[-16.5   9.1   5.3  16.1  -4.2  -0.4  30.3 -18.4  -8.8 -42.6 -21.9  -3.7
   6.6   3.7  38.8  14.3 -19.4  10.2  20.3   0.2  22.2  -8.8  -7.2 -13.8
  -4.4  13.9  -0.7 -45.7 -27.8   9.8  15.0  14.8 -29.4   4.6   8.0   3.2
  14.2 -10.5  -7.4  -1.2 -11.8  29.4  33.9  16.2  19.1 -15.4  23.7   0.9
  -1.9  14.5  -6.1  15.3 -13.7   5.3   8.8 -12.0 -25.0 -32.9  19.6 -19.6
  41.2   3.7   1.5 -25.0  -4.7 -32.1  17.2   5.8   1.5   8.9 -41.4  -7.8
   7.8  -5.0  14.8  26.3] -> (29)
[-20.5  24.0  13.4  14.3   4.4  28.2   3.4  56.3  48.4  13.3   2.9  15.7
   7.3 -23.0 -26.0 -18.6  59.1   3.2  50.6   9.1   9.6  11.5 -29.2   6.0
   7.3 -15.9  14.7  21.7   0.1  18.0 -27.6   1.2 -15.5  -0.6 -24.8 -33.7
   7.5  12.6  -2.3  -0.9   3.5 -45.3  -9.5   5.5  -8.0  18.0  25.0 -12.8
   4.3  -6.1  -5.4 -14.9  48.4 -21.5  -9.4  25.3 -16.2   3.5  13.7   5.0
 -31.2   7.0 -13.7   9.4   2.2  -7.9  -0.9   3.3  14.5 -24.5  10.0   2.3
  13.5 -23.8  27.2 -15.3] -> (43)
[  0.8  -8.3 -18.5  -0.4   6.1 -18.9 -13.1 -22.3 -23.4 -22.0  10.7  -7.4
 -13.5  -5.8   6.7 -17.9 -21.3 -24.0 -30.2  -7.9 -23.3  -5.0  25.9 -16.7
  -2.9  35.3 -20.8 -21.9  16.3  -0.3  20.4 -26.5  16.1  -1.2  13.8  11.4
 -19.1  -8.9  13.2   9.5  -5.4  56.6   0.1  -4.3   3.8 -17.9 -12.5  16.7
  -8.2  -9.5  -1.0 -11.0   3.8  12.3  11.7 -13.4 -25.7  -8.6  -4.4   1.7
 -22.1  -3.3   4.6 -26.5  -5.8  11.0 -13.5  -7.9   1.7  43.2  24.7  -1.9
 -20.2 -16.9   5.2 -14.5] -> (22)
[  5.8  -9.9 -12.4   8.3  -4.8 -12.7   5.0   1.0 -26.2 -11.6  -4.4  -3.3
 -26.3 -24.8  -9.6   6.2 -23.9  26.2 -14.0  -0.7   7.3 -24.6   4.6 -12.3
   9.3   8.3 -32.1  -7.6 -12.7  -8.2  12.3  10.8  -1.2   1.1  12.0   2.6
  25.4 -16.0   4.0  18.2 -13.8  23.6  -1.7   1.5   8.0  -5.5 -14.4   4.7
   5.9 -16.1  -9.1  -9.0 -11.1  31.4  14.0   0.4 -15.5  -3.2  -8.5   6.8
 -31.0  -3.7  14.2 -17.8   0.0  -9.6  -1.6  -6.9 -11.9   6.5   7.8   5.0
 -24.3  -7.9  10.5   3.6] -> (21)
[ 29.0   5.6  16.0 -51.6  18.6   3.5   8.3  -0.6  -5.8  -2.6 -33.6  -3.9
  -1.0 -10.7  27.1  39.1  16.4 -15.2 -22.1  11.7  23.7  83.4 -17.1  33.9
  -9.4   0.4 -11.3  -3.8 -31.1 -17.1  -6.9   3.0 -35.7  15.1 -11.7   3.4
  15.6 -24.0   6.4  -1.3  18.4  21.3  -2.2 -50.9  11.3  -8.6  20.8 -10.6
  -6.2   5.4  -5.3   1.2 -45.2   1.2  -8.6  -1.2  30.3 -16.0  -3.3  29.5
  42.8  -4.3 -28.1  14.4  14.9 -24.5   2.6 -26.7 -18.0 -17.3 -18.4  15.6
  -7.0  45.0   6.2  24.0] -> (44)
[ 12.7   4.4 -18.8 -28.3   5.9 -19.0  -9.2 -49.1 -18.1   7.3  -3.7  16.0
   5.9  28.3  24.6  19.7   0.8 -28.0 -31.8   0.6  -1.6  10.8  18.1   5.5
  -9.1 -25.9  23.7  -7.5  -3.4  -6.1  19.7 -17.5 -16.3  11.9   1.5 -17.8
  -2.3  31.4  -5.1  -9.9   7.5  23.1  18.8  11.8  26.5  -2.4 -17.2   4.9
 -24.9   1.2  44.4  34.0  17.5  -3.0   2.5  -9.8  14.8  27.2  -9.2  12.6
  48.2  -1.0  23.1   5.7 -10.9  25.1  -2.8  -2.3  -4.8  -9.6   6.6  18.4
  -9.5  38.1 -47.0   3.3] -> (38)
[-26.7  -7.1 -11.0  13.3   4.2  17.6  10.6 -31.4  -7.1  -7.1 -36.8  -5.2
  -1.9   2.7   6.2  13.7   9.7 -17.8  52.3  15.4  18.7 -23.2 -10.1 -26.3
  12.8 -22.8   3.7   2.5   5.0 -11.1  -1.7  -1.7 -22.3  11.0 -13.2  -9.9
  29.6  -0.9   5.3 -20.1  -5.4 -36.3  15.5  51.3 -17.4  15.1  33.6  12.6
  11.9   9.0  22.1  11.8  37.6  -3.8  15.9  -5.9 -17.9   4.7   2.7 -11.5
  41.2 -12.1  48.8   8.6 -18.2  -3.2  -3.1   1.3  18.4  -5.0 -19.2 -10.9
  11.5  -1.0  -8.8  13.3] -> (34)
[  1.2  -8.6 -24.7  18.7   0.4 -16.3 -12.5 -32.9 -26.8 -25.4 -15.3  -2.7
 -17.1  13.0  40.1 -18.7   5.3 -12.2   7.7   7.2  -5.2 -26.4   9.2  -9.8
  -4.1  11.7 -30.3 -40.6   7.6 -14.6  23.9  -1.9  -9.7   3.7 -20.5  -5.4
  19.0  -8.1  16.5  13.8  -5.8  48.3  28.6   2.9  -7.0 -28.4  10.4  22.8
  -1.6   9.9  -2.3  -4.7 -21.3  40.7  13.3 -29.6 -22.0  -8.0  43.1   0.0
  60.8  -2.1  34.6 -21.4   2.6  -6.0   0.0  21.8  -3.8  37.0  -9.1 -12.9
 -13.8  -6.6   0.9 -19.2] -> (22)
[-33.7  11.1  14.9  15.6  10.4 -13.9   4.9  23.9  10.1 -35.0   6.3 -15.1
   1.3 -11.8  19.4 -46.0  15.7   5.2  -2.8  -7.4  -0.9  -8.8   1.4  17.4
  -9.7  51.7  -1.6 -31.7  10.9  -9.2  31.1  -2.6 -22.7   6.9   3.9  -4.5
 -23.8 -27.3  15.1  15.9  -5.8  41.6 -30.3  -2.4  12.2 -26.3   6.2   9.8
  11.5   5.2 -13.4 -20.8 -39.5   7.6  10.4  -6.4 -51.9 -29.0  36.9  12.3
 -22.4  -9.0 -17.9 -31.7  -5.7  -9.3  14.1  24.9   5.2  62.5  10.3 -19.7
   9.2 -35.8  25.4 -20.1] -> (29)
[  1.6 -28.0   5.1   7.0   8.0 -22.3   9.3 -22.1 -14.3 -50.3   1.2  -5.0
   9.1  -8.2  25.6 -28.5 -16.1  -1.1 -13.5  -2.1 -17.3   2.0  10.8 -17.6
  -4.6  22.8  10.4 -31.7  -2.4 -12.5  11.1 -18.4  -0.4  -6.6  15.9  -7.0
  -5.5   2.3   7.1  12.6 -15.7  65.4  18.2   6.2  -3.4 -18.2  -2.5   5.2
  -0.3  21.8 -16.2  -3.8 -10.4  20.2  10.7   0.4 -18.6 -15.3  35.3  14.6
  24.2  17.8   2.8 -28.3 -20.8  -4.5  15.0  23.9   1.8  40.0  45.8  -5.6
   6.9  -7.6 -16.8 -20.8] -> (22)
[ -1.4  13.6  -3.4  -1.7  -2.5   0.7   6.4 -21.3 -13.6 -32.5  -7.6  -4.4
  -2.9 -24.7  25.3  23.3   3.5   4.6   7.7   2.3  16.7  -2.1  -5.3  11.1
  -3.1  -3.7  -0.6 -13.3 -18.8  -5.4  18.4  -4.8 -21.6  11.2   4.0 -14.5
  20.5   8.7  -4.7  -3.0  -0.4  11.5  33.6  10.0  11.2  -4.5  15.5  -5.7
  -4.9   5.4  14.8   6.9   0.0 -12.8  34.9  -5.6  -5.5 -16.6  14.6  12.5
  44.7   6.0   5.8   0.1  -5.1  -8.1  11.7   6.9 -12.1  -3.1 -10.0  -9.7
   4.7  25.8 -10.9  18.2] -> (29)
[  0.6  -0.5 -23.8   0.3  18.9   1.0   4.0  -4.5  -6.3 -23.1 -24.2  -7.0
 -10.9 -10.0  -4.9 -10.6  15.6 -19.9  14.6  -7.7 -11.1 -22.6  25.5 -35.3
  -6.1  10.1 -15.3  -5.7   9.6  -5.6  32.3  -6.7   1.4   3.1  -3.1 -29.2
  -0.2 -15.5   9.9  -8.5 -20.1  57.6  30.9  24.4  18.2 -17.8  -7.5  22.4
  -4.9   1.4  15.3   0.1  -5.0  16.6  19.4  -7.3 -16.7  12.0  27.9  24.8
   7.0   2.5  12.8  -2.0 -20.1 -21.1   6.6  20.0  -4.0  27.1  21.8   4.1
  -4.7 -10.5  -9.3  13.2] -> (22)
[ 21.4 -10.1   4.1  -9.1 -10.7  -6.8  -0.6   1.6  -8.8  12.4  24.6 -13.4
   2.2  -7.4  37.7   2.0 -38.3   6.9 -51.1 -11.9 -22.8  -9.3  -7.8   9.4
   6.5  17.9 -14.1   0.9  -8.1   1.2 -15.1   1.1  22.4 -10.4  27.4  10.9
   0.0 -19.4  -8.2 -11.9  17.7   1.4  -6.0 -21.3   7.8  14.2 -26.1 -14.5
   3.5 -11.6 -13.3 -12.2  21.9   4.9  -3.5  22.0  28.5   2.1 -42.0  -0.3
 -59.4  -7.1 -11.9   5.9  17.4   2.8 -10.4  -6.8   5.0  -7.4  22.7  10.2
  29.8   6.1 -12.8  16.8] -> (24)
[  3.0  11.6  16.1 -31.7  -7.7  -1.3  -8.0 -12.2 -18.1  -0.4  -2.2  -7.1
   4.3   4.3  25.1  24.2   4.8  -0.7 -32.0   4.8  17.1  15.1  -2.9  30.4
 -14.5 -83.4  14.3 -12.4  -4.4  -5.2   1.1  -5.5  -9.4   6.0 -32.2 -56.4
   5.9  -3.2   5.9   0.3  12.3   4.5 -13.0 -22.3  13.1  -5.6  -6.2 -17.1
 -15.2  11.5   0.6   5.2 -21.1  -0.6 -13.3  10.4   3.2 -12.3   2.9   0.1
  26.7   1.6 -15.6  11.0  17.9   0.4   7.7  -0.2 -16.8 -16.2  -8.5  -4.6
   2.4  30.5   4.4  15.4] -> (44)
[-15.4  -0.5 -18.2 -29.9  -5.2  13.5  14.4 -17.2 -11.3  -5.5 -33.3 -12.3
   7.3   7.8   8.2   8.3  15.7 -25.4  23.0  20.2  19.2 -20.1 -19.9   9.3
   7.4 -40.7  15.4   2.4  16.8 -10.7  -7.8   0.1 -20.1  -6.0 -23.7 -30.3
  30.0   3.2  17.8 -20.2   0.4 -44.1   9.9  26.5  -9.8  -0.9  12.6  -3.2
  -8.6 -10.5  34.3  10.5  23.7 -22.5   2.6  20.9  -8.2  18.1  -6.1   4.1
  37.6  -3.1  24.5  22.4   9.2 -11.5   0.4  12.3  -3.5  -1.4  -3.6 -10.5
 -13.4   5.4  -3.5  27.1] -> (34)
[ 17.4 -12.8  -8.6   5.2 -18.1 -23.2  12.0  -6.4 -47.7  -4.1   1.5 -17.4
 -16.9  -8.7  -5.6  22.9 -51.3  16.5 -19.6  -9.5 -16.6 -14.1  11.4  -4.5
  -0.2  20.6 -53.0  -9.7 -12.2  -4.5  -3.2  15.9  10.9  -5.5  25.2  33.8
  13.2 -18.2  -8.8  -0.9  -4.4  16.5   7.8  -8.5  -5.5  -8.4 -14.5   7.8
  17.9  -9.1 -31.1  -6.4  19.0  19.1  -0.5   0.3  18.4 -20.9 -29.3  -9.6
 -30.3  -2.2  -3.2 -12.7  17.9 -12.6  -4.5 -14.7   6.5   6.8   2.3  -6.4
  -9.5  -4.2   0.4  17.5] -> (21)
[ 18.1  14.2 -27.4  31.6  -5.5 -37.6   6.6   1.1  -3.9 -50.2   1.4   0.2
 -19.6 -24.6  18.0 -43.8 -36.1   5.0  -1.5 -14.6 -16.6 -19.5  13.9 -37.1
  -1.6  37.8  -3.7  12.0   0.2   3.4  35.0 -17.2   1.3 -34.8  17.2 -20.0
 -11.4   7.3  -0.9   1.6 -15.2  57.1   9.0  -4.4   9.5 -23.8  22.6  14.3
 -12.2   6.0 -11.6  -1.3   6.1  21.1  15.6  -7.2 -46.1  -4.1  48.8   3.9
 -12.5   8.9   2.2 -34.6 -29.7 -14.1   6.1  21.7   7.9  39.6   2.6 -12.9
   3.0 -16.8  -5.4  -4.9] -> (22)
[-20.4  -5.1  -0.3  -0.8  17.8  18.1  10.7  10.1   6.3   3.1 -27.0   8.5
  -1.0  -0.3   4.6  -6.4  18.7  -2.6  46.0   2.6  16.8  -0.1 -15.9   3.6
   5.8 -40.6   3.3   0.6 -13.0  -0.1  -6.6  11.3 -33.3  21.8   6.4  -0.3
  22.1  -7.2  -3.7 -19.6   2.7 -14.7  23.8  21.5   4.1  16.6  26.8  -2.7
  10.7  37.6  -1.0   8.7  19.7  -0.9   4.0   1.1   3.4   1.8  -0.6 -10.2
  45.8   1.1  28.9  -3.3  -7.2  -4.9   7.0  -6.2   4.9 -12.5 -28.2  -5.4
  -9.4  -1.2   9.2   8.0] -> (34)
[-23.7  10.2  -9.7 -32.3  16.8  12.3  -3.8 -42.8  -5.3  -1.4 -17.5   3.7
   2.6  22.2   5.5  13.5  22.6 -17.7   0.5   6.0   4.1 -15.3   1.6   2.9
  -2.3 -22.7  16.9   2.1  12.2  -3.6   3.4  -5.9 -16.6   4.1 -18.4 -33.1
   5.3  18.6  -2.4 -13.6  -0.8  -5.3   0.5   8.8   2.0   6.2   8.9  -0.8
 -12.3  -3.9  41.5  13.3  24.8 -19.6  10.4 -12.5  10.3  28.9  11.2   9.4
  53.1   0.8  22.3   0.8  -5.7  11.0   6.4  20.0  -7.1 -11.3   4.6  -3.4
 -18.1  14.9 -12.8 -12.7] -> (38)
[  5.1 -12.0 -21.8   8.4 -11.9 -25.6 -19.5 -36.6 -30.8 -26.7  -9.5  -2.2
   1.1 -13.8  27.5  -1.7 -20.0  11.7 -17.3   1.4   1.1   3.4  11.4 -14.2
   2.2  10.4 -23.4 -62.3  -3.4 -10.7  17.5  -2.1  -1.5 -16.5   7.3  14.5
  10.5 -17.8  -2.3   2.2   2.2  45.0  55.1  -4.5 -12.7  -9.8   4.8  10.0
  -2.5  -8.2  -5.2  -1.3  21.2  32.3  23.0  -3.1   8.7   5.2  10.9 -14.3
  29.2  20.1  12.1 -10.4   3.1   6.8   3.5  -0.3 -14.3   8.8 -11.9  -5.6
 -20.1   4.8 -13.1  -9.2] -> (29)
[ 20.0   1.5 -11.1  -1.8 -12.7 -12.2  -3.8  -1.2   8.1  -2.0  24.3  -0.5
  -6.6  -0.1 -10.0 -63.1   0.8   0.7   8.3  16.3 -24.5  -1.2  25.8  -9.5
 -13.2  61.6  -0.6  -7.4   5.8   5.5  24.8 -27.5  34.8 -21.2   7.6 -16.7
 -18.5  19.0  -0.3   8.3  -6.3  29.5  -5.2 -21.3 -10.9  -7.3  -7.8  11.3
 -12.6   4.7  -1.9   2.2   2.7  12.7  -2.2 -11.4  -8.6  12.3  27.3  11.9
 -20.4   8.5  -9.2 -19.9 -19.2  -1.1  -7.3  18.5   1.2  17.0  20.6  10.9
  15.8 -26.5 -35.0 -30.0] -> (22)
[  2.3  -5.2 -18.7 -32.5  16.0 -16.3  -4.2 -40.7 -31.9 -30.4 -25.1 -19.1
 -11.7  -5.5  25.9 -16.0   1.2 -24.4 -13.8  -0.8   4.3 -17.2  22.5 -25.2
  -9.4  25.6 -16.5 -29.1   8.9 -25.4  45.9 -26.0  -8.6  -3.3 -15.3 -20.0
  -0.9  -7.0   6.2   1.5 -14.6  55.9   5.9   8.7   5.2   5.0   5.5  10.3
 -19.7  -8.8  14.9   3.5  -5.4  23.3  18.3  -9.0 -24.7 -13.5  39.0  10.5
  44.4   4.1  17.1 -18.3   6.4  11.2  -3.7  15.4  -7.5  42.7  11.5 -12.1
 -16.5   2.6 -11.2   0.9] -> (29)
[ -9.0  -1.0  -9.2   4.8  -6.1 -11.6   4.8 -30.3 -13.4 -35.3 -18.6 -10.2
  -9.2  -2.3  27.2  -9.7  -5.5  -0.2  14.5   6.0   2.6 -10.8   5.7 -14.9
   1.6  22.5 -10.4 -45.2  -9.2  -8.9  21.1   1.0  -3.3   3.3   0.6  -2.8
  22.0  14.0   7.5   0.4  -5.4  11.7  40.9  -5.9  -3.3 -10.6  -0.4  -3.7
 -11.3   1.4   4.2  22.2   7.1   1.8   3.0  -8.9  -7.4 -14.5  20.6  -9.4
  51.7   8.9  19.4 -13.3 -14.3  -8.9   3.7   3.5  -8.9   3.1 -23.7  -5.6
 -13.8   9.1 -32.5   8.9] -> (29)
[ -1.2  -6.4   5.0  -2.5  -3.5   1.4  20.4 -19.2  -9.1 -44.7 -27.9  -4.3
  -4.4 -25.2  38.0  23.0 -11.8   6.0  18.3   1.5   4.9  34.5  -2.0   1.6
  14.5   1.2 -26.8 -23.0 -34.3  -4.1  10.8   6.0 -17.4   4.2  -4.2  -0.4
  16.0  20.3  -9.5   8.1 -14.3  21.9  52.4  12.7  16.9  -2.1  25.6 -12.4
   4.2   8.4 -18.3  25.2 -13.1  13.3  -0.4  -7.2  -2.4 -28.7  16.6   3.6
  58.2  -8.7   0.7 -15.6 -21.2 -43.4  18.6 -22.7 -16.4 -22.8 -38.2  -2.4
   1.3  27.3 -11.6  18.0] -> (29)
[  4.6 -22.1   1.4 -35.1 -13.0 -18.8  -7.7 -21.7 -27.9  16.5  -6.8  11.7
   9.3  23.0  18.2  49.8 -29.4   9.2 -71.3   6.3  12.8  14.4  -5.2  36.5
   5.0  -5.3   1.5  -2.7   3.9   4.8 -12.5  13.6   6.3  -8.9  15.1  39.2
  -7.1 -16.4 -13.1   5.1   9.2  -9.5 -15.0 -16.5   4.1  -5.3  -8.3  -0.8
   9.3   4.6   0.3  -0.7  -9.9  -8.6  -7.1   2.5  15.2  -4.2 -42.6 -12.6
  12.8  -7.3  -9.3  22.4  29.8  15.6  -9.7 -18.7 -15.6 -23.3 -16.4 -17.8
  -9.3  27.1   4.6  23.7] -> (44)
[ -9.1   6.7 -17.1  47.7   8.9   9.0  20.0   6.6  18.6 -28.5 -21.7  30.9
  -1.4  20.4  -1.7  41.5  -6.4  -0.2  50.0 -24.5  17.0  16.5  30.7 -28.8
  10.4 -23.4  -1.9   6.7 -17.5  -4.4  10.1  10.7  -7.0  18.3   0.8  33.5
  -6.2 -23.4 -51.5   2.3  -7.3  53.1  39.6  22.3  11.5 -13.8  16.4   4.6
  16.2  27.8  15.5   6.6  -2.2   7.0  15.2  -9.3 -13.4 -21.5   6.2 -35.0
  29.5  -3.2  22.5  11.6 -10.9  30.5   4.1   0.1  24.1  14.0 -15.9  13.6
  -5.8 -20.3  12.2 -22.5] -> (29)
